Below is a small trained network, with its code and all its weights. Each question gives an input and a target symbol and asks what happens when units are switched off, that is, made to give their printed mean instead of their output.

import numpy as np


def w(rows, s, z=0):
    codes = np.array(rows[::2]) - 128.0
    scale = np.full(codes.shape[1], s)
    scale[-1] = z or s
    return codes * scale


def f(y):
    return y / 2 * (1 + np.tanh(0.7978845608 * (y + 0.044715 * y**3)))


def softmax(a):
    e = np.exp(a - a.max(-1, keepdims=True))
    return e / e.sum(-1, keepdims=True)


def log_softmax(a):
    a = a - a.max(-1, keepdims=True)
    return a - np.log(np.exp(a).sum(-1, keepdims=True))


def net(x, mask):
    ids = ['αδεζθμπτφ'.index(c) for c in x.split()]
    T = len(ids)
    res = E[ids] + P[:T]
    u = 0
    for l in range(2):
        r = res
        for j in range(2):
            rows = slice(3 * j, 3 * j + 3)
            q, k, v = (r @ M[l][rows].T for M in (Q, K, V))
            z = softmax(np.where(np.tri(T) > 0, q @ k.T / 3**0.5, -1e9)) @ v
            o = O[l][rows]
            res = res + np.where(mask[u + j], z, o[:, -1]) @ o[:, :-1]
        u += 2
        y = f(res @ A[l][:, :-1].T + A[l][:, -1])
        res = res + np.where(mask[u : u + 12], y, B[l][:, -1]) @ B[l][:, :-1]
        u += 12
    return log_softmax(res[-1] @ U[:, :-1].T + U[:, -1])


Q, K, V, O, A, B = {}, {}, {}, {}, {}, {}
E = w([
[66,200,99,126,125,165,102,126],'α',
[178,56,146,188,130,114,159,123],'δ',
[154,143,182,80,125,182,116,91],'ε',
[8,201,73,121,88,215,122,144],'ζ',
[9,141,54,159,144,164,161,162],'θ',
[122,116,187,92,110,201,68,103],'μ',
[113,154,67,114,227,119,91,76],'π',
[114,128,52,39,188,103,161,115],'τ',
[133,35,164,90,108,86,24,134],'φ',
],0.014)
P = w([
[97,65,253,118,202,189,135,23],'0',
[27,97,140,135,80,154,113,14],'1',
[84,203,115,109,35,95,167,23],'2',
[76,167,107,129,94,90,158,69],'3',
[66,173,104,132,101,77,160,113],'4',
[116,143,77,115,120,64,130,122],'5',
[85,147,91,127,127,57,135,157],'6',
[73,112,80,123,140,72,124,180],'7',
],0.0066)
Q[0] = w([
[202,109,209,175,197,132,157,164],'0.h1',
[73,140,121,75,81,112,23,106],'0.h1',
[70,82,193,103,162,96,118,95],'0.h1',
[3,127,13,138,150,71,134,120],'0.h2',
[25,149,36,111,212,112,150,106],'0.h2',
[117,125,171,138,145,229,135,138],'0.h2',
],0.0066)
K[0] = w([
[140,105,169,175,87,129,158,129],'0.h1',
[131,152,130,82,124,126,90,144],'0.h1',
[153,124,168,109,137,133,101,133],'0.h1',
[126,117,96,125,156,6,102,168],'0.h2',
[151,128,89,102,135,68,120,199],'0.h2',
[129,168,103,116,138,166,149,100],'0.h2',
],0.013)
V[0] = w([
[100,143,149,98,88,132,129,143],'0.h1',
[156,117,101,160,87,132,170,130],'0.h1',
[177,95,134,159,82,95,144,122],'0.h1',
[126,110,99,11,127,110,57,125],'0.h2',
[154,154,152,150,149,140,128,124],'0.h2',
[140,112,102,92,153,169,200,109],'0.h2',
],0.011)
O[0] = w([
[90,92,141,2,151,209,154,113,61],'0.h1',
[93,82,129,143,101,135,194,245,7],'0.h1',
[140,84,55,154,129,9,169,169,113],'0.h1',
[129,252,105,45,152,46,158,58,253],'0.h2',
[151,130,127,117,223,191,113,177,34],'0.h2',
[32,191,253,175,125,100,88,186,126],'0.h2',
],0.0064,0.0018)
A[0] = w([
[104,108,115,208,73,121,195,209,83],'0.n1',
[175,141,172,171,52,98,159,73,254],'0.n2',
[123,139,77,66,155,103,90,86,104],'0.n3',
[98,142,170,100,143,76,114,97,104],'0.n4',
[123,60,205,100,107,155,75,120,174],'0.n5',
[172,178,146,103,169,120,200,42,165],'0.n6',
[93,184,1,157,194,149,171,101,136],'0.n7',
[131,144,181,106,179,224,117,155,108],'0.n8',
[114,167,135,100,83,156,82,73,131],'0.n9',
[100,226,159,132,157,189,150,100,103],'0.n10',
[157,99,158,151,146,114,109,71,150],'0.n11',
[148,170,69,125,99,150,201,101,142],'0.n12',
],0.0083,0.0038)
B[0] = w([
[152,83,68,135,119,100,106,122,245],'0.n1',
[127,77,144,127,176,84,156,87,243],'0.n2',
[127,196,72,119,100,115,156,173,254],'0.n3',
[105,156,112,141,58,108,200,160,194],'0.n4',
[143,131,200,130,93,130,163,89,202],'0.n5',
[107,128,147,171,56,162,117,106,241],'0.n6',
[144,179,162,185,116,194,80,105,236],'0.n7',
[110,64,2,82,116,160,141,156,149],'0.n8',
[214,118,115,143,141,102,165,91,244],'0.n9',
[168,175,79,112,130,103,153,107,231],'0.n10',
[108,158,183,131,145,129,145,111,199],'0.n11',
[59,99,158,166,127,124,54,35,166],'0.n12',
],0.0069,0.0058)
Q[1] = w([
[175,74,197,105,180,143,196,193],'1.h1',
[119,84,178,118,140,146,74,111],'1.h1',
[158,144,139,119,202,195,85,155],'1.h1',
[106,109,181,181,149,99,162,113],'1.h2',
[123,122,254,136,138,127,151,80],'1.h2',
[203,93,59,131,138,110,113,208],'1.h2',
],0.0092)
K[1] = w([
[128,79,95,153,152,137,179,50],'1.h1',
[141,138,167,138,149,142,206,139],'1.h1',
[110,149,127,196,136,212,78,69],'1.h1',
[191,170,104,111,86,94,117,74],'1.h2',
[211,144,199,27,77,146,111,1],'1.h2',
[178,81,66,155,152,130,114,178],'1.h2',
],0.0091)
V[1] = w([
[97,174,65,168,111,158,81,117],'1.h1',
[64,100,254,111,103,124,153,70],'1.h1',
[198,122,214,191,156,182,42,131],'1.h1',
[168,171,186,127,36,131,121,86],'1.h2',
[179,80,121,157,129,167,118,117],'1.h2',
[240,116,118,137,154,90,145,146],'1.h2',
],0.0064)
O[1] = w([
[8,109,159,95,178,138,254,79,114],'1.h1',
[79,161,131,147,75,70,25,152,198],'1.h1',
[90,129,102,172,174,89,79,14,69],'1.h1',
[155,110,152,91,147,143,12,85,253],'1.h2',
[139,107,111,126,185,176,156,91,134],'1.h2',
[210,142,137,77,173,151,147,137,141],'1.h2',
],0.0065,0.0067)
A[1] = w([
[169,134,170,82,119,104,111,89,196],'1.n1',
[142,93,183,141,121,117,117,123,251],'1.n2',
[118,105,88,68,130,144,105,152,3],'1.n3',
[113,118,244,147,132,126,101,95,10],'1.n4',
[167,117,145,181,152,123,82,91,94],'1.n5',
[118,161,177,109,154,166,160,92,142],'1.n6',
[120,124,140,141,112,90,50,117,48],'1.n7',
[70,118,131,125,93,130,131,149,183],'1.n8',
[127,78,88,148,154,109,149,109,126],'1.n9',
[162,117,71,116,129,97,153,156,160],'1.n10',
[169,133,94,139,159,91,201,166,49],'1.n11',
[101,142,105,169,179,119,151,110,121],'1.n12',
],0.011,0.0029)
B[1] = w([
[105,42,157,196,133,144,162,156,255],'1.n1',
[163,110,196,64,101,163,116,72,222],'1.n2',
[71,226,108,43,80,45,93,153,122],'1.n3',
[166,254,146,120,152,240,228,215,192],'1.n4',
[72,186,145,65,102,134,145,182,243],'1.n5',
[98,83,131,72,131,28,136,116,200],'1.n6',
[134,119,72,114,207,188,148,55,254],'1.n7',
[169,102,134,187,28,197,121,151,145],'1.n8',
[108,174,89,33,81,103,66,156,206],'1.n9',
[52,176,150,148,98,71,120,163,189],'1.n10',
[130,215,186,119,143,180,172,165,187],'1.n11',
[52,126,185,177,125,130,119,63,173],'1.n12',
],0.0056,0.0091)
U = w([
[154,119,86,127,151,142,168,143,57],'α',
[137,122,88,131,175,140,155,149,86],'δ',
[108,6,87,82,118,22,2,107,192],'ε',
[99,127,76,46,150,168,146,172,31],'ζ',
[70,74,100,189,106,177,156,176,116],'θ',
[188,123,250,140,134,240,148,144,251],'μ',
[58,138,171,153,216,74,153,109,83],'π',
[85,205,191,98,80,39,124,235,147],'τ',
[187,188,57,172,112,147,82,144,76],'φ',
],0.0052,0.0032)

Each question gives the input, a string of symbols that net reads in full, and the target symbol t.
The units are the heads (3 rows each of Q, K, V and O) and the neurons (one row each of A and B). Each row of codes is followed by its name. A weight is (code - 128) times the scale printed after its matrix; where a second scale follows, it is the last column's (O, A, B and U).
mask holds one flag per unit, layer by layer, with each layer's heads first. A switched-off unit (its flag False) gives its mean, the last column of its rows in O or B, instead of its output. The means were averaged over made-up inputs and are rounded, as every weight is.
A unit's drop is (log p(t) with every unit on - log p(t) with that unit switched off) / (log p(t) with every unit on - log p(t) with every unit switched off).
The circuit of an input: a set's keep is (log p(t) with only the set's units on - log p(t) with every unit switched off) / (log p(t) with every unit on - log p(t) with every unit switched off). Starting from the 12 units with the biggest drops (on a tie, the unit counted first), units are removed one at a time, each time the one whose removal leaves the highest keep (on an exact tie, the one counted first), for as long as the keep stays at least 0.8.
circuit, biggest first: the units of the circuit, biggest drop first
top k neurons: the k neurons with the biggest drops, biggest first
top k neurons in layer l: the k neurons of layer l with the biggest drops, biggest first
which heads matter: for each layer, one digit per head in row order, 1 if its drop is at least 0.15 and else 0, layers parted by /
input φ ζ φ δ θ, target φ: circuit, biggest first => (0.h2, 0.n7, 1.n1)
input δ δ θ δ π φ, target μ: top 3 neurons => (0.n5, 1.n4, 0.n1)
input ζ θ α φ ε θ τ, target τ: circuit, biggest first => (0.h2, 1.n7)
input ζ δ ζ, target ζ: circuit, biggest first => (0.h1, 0.n8)
input θ π δ δ θ, target θ: circuit, biggest first => (0.h2, 1.h2, 1.n8)
input δ δ θ, target θ: which heads matter => 01 / 01
input δ δ δ δ δ, target τ: which heads matter => 10 / 01
input δ φ φ μ δ τ θ π, target τ: top 3 neurons => (0.n4, 1.n7, 0.n3)
input ε τ π, target τ: circuit, biggest first => (0.h2, 1.h1)
input θ δ δ δ θ ζ, target θ: circuit, biggest first => (1.h2, 0.h2, 1.n8)
input θ θ μ δ, target μ: which heads matter => 00 / 01
input φ τ δ π ζ, target π: which heads matter => 10 / 10
input δ π δ φ δ φ φ, target τ: top 2 neurons in layer 0 => (0.n7, 0.n3)
input π τ δ δ φ π τ, target φ: which heads matter => 01 / 00
input δ δ δ ζ, target ζ: circuit, biggest first => (0.h1, 0.n8, 1.h1)
input δ α δ, target ε: top 3 neurons => (0.n3, 0.n10, 0.n9)
input τ δ μ δ δ τ π θ, target τ: top 2 neurons in layer 0 => (0.n4, 0.n1)
input δ π ζ, target π: which heads matter => 00 / 10
input τ φ π φ τ φ δ, target μ: which heads matter => 01 / 11
input φ δ θ φ ε δ τ, target τ: top 3 neurons => (0.n3, 0.n2, 1.n7)
input φ δ τ, target φ: top 2 neurons => (0.n12, 0.n7)
input δ δ δ π δ δ δ π, target π: top 2 neurons => (0.n7, 1.n12)
input τ π μ φ δ φ δ φ, target τ: top 4 neurons in layer 0 => (0.n3, 0.n7, 0.n12, 0.n4)
input φ δ φ α θ, target φ: top 2 neurons => (0.n12, 0.n7)
input δ μ θ π θ, target π: top 2 neurons => (0.n7, 1.n12)
input φ δ π δ, target ε: which heads matter => 10 / 00
input δ π π θ π, target π: top 3 neurons => (0.n7, 1.n12, 1.n6)
input φ φ φ δ ζ, target φ: top 2 neurons in layer 0 => (0.n12, 0.n7)
